Below is a small trained network, with its code and all its weights. Each question gives an input and a target symbol and asks what happens when units are switched off, that is, made to give their printed mean instead of their output.

import numpy as np


def w(rows, s, z=0):
    codes = np.array(rows[::2]) - 128.0
    scale = np.full(codes.shape[1], s)
    scale[-1] = z or s
    return codes * scale


def norm(h):
    return h / np.sqrt((h * h).mean(-1, keepdims=True) + 1e-5)


def f(y):
    return np.maximum(y, 0)


def softmax(a):
    e = np.exp(a - a.max(-1, keepdims=True))
    return e / e.sum(-1, keepdims=True)


def log_softmax(a):
    a = a - a.max(-1, keepdims=True)
    return a - np.log(np.exp(a).sum(-1, keepdims=True))


def net(x, mask):
    ids = ['ΔΞΠΦαεηθλσω'.index(c) for c in x.split()]
    T = len(ids)
    res = E[ids] + P[:T]
    q, k, v = (norm(res) @ M[0].T for M in (Q, K, V))
    z = softmax(np.where(np.tri(T) > 0, q @ k.T / 3**0.5, -1e9)) @ v
    res = res + np.where(mask[0], z, O[0][:, -1]) @ O[0][:, :-1]
    y = f(norm(res) @ A[0][:, :-1].T + A[0][:, -1])
    res = res + np.where(mask[1:17], y, B[0][:, -1]) @ B[0][:, :-1]
    return log_softmax(norm(res)[-1] @ U[:, :-1].T + U[:, -1])


Q, K, V, O, A, B = {}, {}, {}, {}, {}, {}
E = w([
[147,108,104,160,157],'Δ',
[195,132,111,132,159],'Ξ',
[176,129,107,158,176],'Π',
[165,118,106,155,182],'Φ',
[74,9,144,81,107],'α',
[208,94,110,5,118],'ε',
[187,109,125,132,176],'η',
[191,150,127,157,145],'θ',
[34,116,171,69,38],'λ',
[59,102,177,20,2],'σ',
[40,113,146,207,94],'ω',
],0.009)
P = w([
[59,121,68,75,60],'0',
[120,113,106,167,207],'1',
[95,110,177,171,211],'2',
[196,48,103,176,9],'3',
[98,149,245,116,255],'4',
[126,104,248,213,234],'5',
],0.0056)
Q[0] = w([
[190,62,93,156,53],'head 1',
[152,156,6,138,54],'head 1',
[86,129,144,70,162],'head 1',
],0.021)
K[0] = w([
[31,134,35,88,118],'head 1',
[159,174,5,105,188],'head 1',
[179,163,191,178,117],'head 1',
],0.017)
V[0] = w([
[193,127,188,55,110],'head 1',
[173,56,96,88,194],'head 1',
[152,248,93,174,133],'head 1',
],0.013)
O[0] = w([
[185,120,26,168,112,21],'head 1',
[89,72,23,77,245,70],'head 1',
[37,254,140,145,25,1],'head 1',
],0.0089,0.0077)
A[0] = w([
[181,177,157,23,141,159],'neuron 1',
[160,112,128,50,113,81],'neuron 2',
[136,116,87,144,90,61],'neuron 3',
[101,203,102,178,156,157],'neuron 4',
[161,89,87,105,55,27],'neuron 5',
[120,148,137,228,172,72],'neuron 6',
[97,96,85,76,98,108],'neuron 7',
[109,209,149,209,159,20],'neuron 8',
[60,133,122,131,84,123],'neuron 9',
[179,106,163,169,99,86],'neuron 10',
[139,98,124,123,185,145],'neuron 11',
[175,105,90,105,146,120],'neuron 12',
[89,119,188,84,165,99],'neuron 13',
[131,184,119,155,199,115],'neuron 14',
[119,107,44,121,127,1],'neuron 15',
[114,104,10,133,64,214],'neuron 16',
],0.013,0.0031)
B[0] = w([
[85,104,100,179,167,175],'neuron 1',
[124,170,160,181,144,164],'neuron 2',
[197,125,111,102,160,132],'neuron 3',
[206,181,125,193,52,136],'neuron 4',
[203,60,37,148,137,145],'neuron 5',
[158,120,120,210,237,168],'neuron 6',
[82,111,84,183,98,151],'neuron 7',
[182,49,66,210,191,168],'neuron 8',
[83,142,85,58,103,156],'neuron 9',
[48,165,112,114,93,228],'neuron 10',
[104,157,183,92,34,229],'neuron 11',
[68,121,89,133,102,199],'neuron 12',
[216,154,93,201,194,254],'neuron 13',
[147,133,89,44,32,152],'neuron 14',
[42,127,209,120,215,154],'neuron 15',
[240,250,227,68,141,158],'neuron 16',
],0.016,0.007)
U = w([
[222,139,155,62,163,4],'Δ',
[145,184,187,84,136,63],'Ξ',
[173,198,120,127,82,51],'Π',
[96,194,55,119,122,174],'Φ',
[146,10,166,85,155,79],'α',
[38,122,88,126,167,41],'ε',
[61,121,162,41,173,211],'η',
[201,115,81,125,91,195],'θ',
[61,143,220,155,56,83],'λ',
[97,52,86,162,45,149],'σ',
[154,119,165,211,196,182],'ω',
],0.012,0.0021)

Each question gives the input, a string of symbols that net reads in full, and the target symbol t.
The units are the heads (3 rows each of Q, K, V and O) and the neurons (one row each of A and B). Each row of codes is followed by its name. A weight is (code - 128) times the scale printed after its matrix; where a second scale follows, it is the last column's (O, A, B and U).
mask holds one flag per unit, heads first, then neurons. A switched-off unit (its flag False) gives its mean, the last column of its rows in O or B, instead of its output. The means were averaged over made-up inputs and are rounded, as every weight is.
A unit's drop is (log p(t) with every unit on - log p(t) with that unit switched off) / (log p(t) with every unit on - log p(t) with every unit switched off).
The circuit of an input: a set's keep is (log p(t) with only the set's units on - log p(t) with every unit switched off) / (log p(t) with every unit on - log p(t) with every unit switched off). Starting from the 12 units with the biggest drops (on a tie, the unit counted first), units are removed one at a time, each time the one whose removal leaves the highest keep (on an exact tie, the one counted first), for as long as the keep stays at least 0.8.
units of the circuit, in order: the units of the circuit, biggest drop first
top k neurons: the k neurons with the biggest drops, biggest first
drop of u: that unit's drop, to one decimal
input Ξ ω σ Ξ, target Ξ: top 2 neurons	neuron 16; neuron 15
input λ ω Δ Ξ Π, target Π: units of the circuit, in order	head 1; neuron 4; neuron 11
input Ξ ω ω Δ, target Ξ: units of the circuit, in order	neuron 16; head 1
input σ Π Φ Φ, target θ: units of the circuit, in order	head 1; neuron 5
input Δ α λ σ, target ω: units of the circuit, in order	neuron 13; head 1
input Δ Δ η Π Δ, target η: units of the circuit, in order	head 1; neuron 15; neuron 11
input Δ Δ ε Π θ, target θ: units of the circuit, in order	head 1; neuron 14; neuron 8
input λ α σ Π Ξ Δ, target σ: units of the circuit, in order	head 1; neuron 13; neuron 12; neuron 11
input η ω Δ α α Φ, target α: units of the circuit, in order	head 1; neuron 13
input Δ σ ω α Ξ Ξ, target α: units of the circuit, in order	head 1; neuron 13; neuron 11
input ε ω Π Δ, target Δ: units of the circuit, in order	head 1; neuron 16
input λ ω Π ω σ, target ω: units of the circuit, in order	neuron 13
input Δ Ξ λ Π η θ, target λ: units of the circuit, in order	head 1; neuron 13; neuron 10
input ω ω Δ Δ, target λ: units of the circuit, in order	head 1
input σ Δ α λ Ξ, target λ: top 2 neurons	neuron 11; neuron 13
input Δ ω ω ε, target ω: top 3 neurons	neuron 13; neuron 2; neuron 10
input Φ ω ω Π λ, target ω: top 2 neurons	neuron 13; neuron 11
input ω Φ λ θ Δ, target λ: top 2 neurons	neuron 11; neuron 13
input σ Π η ω, target θ: top 2 neurons	neuron 5; neuron 16
input ε ε Δ, target Δ: top 3 neurons	neuron 10; neuron 13; neuron 14
input α Δ Φ, target α: top 2 neurons	neuron 10; neuron 11
input ω Δ λ Ξ η, target λ: top neuron	neuron 11
input η α θ α, target η: top 2 neurons	neuron 16; neuron 15
input Π ω ω Ξ, target Φ: drop of head 1	0.6
input ω θ α Π σ Π, target σ: drop of neuron 12	0.3
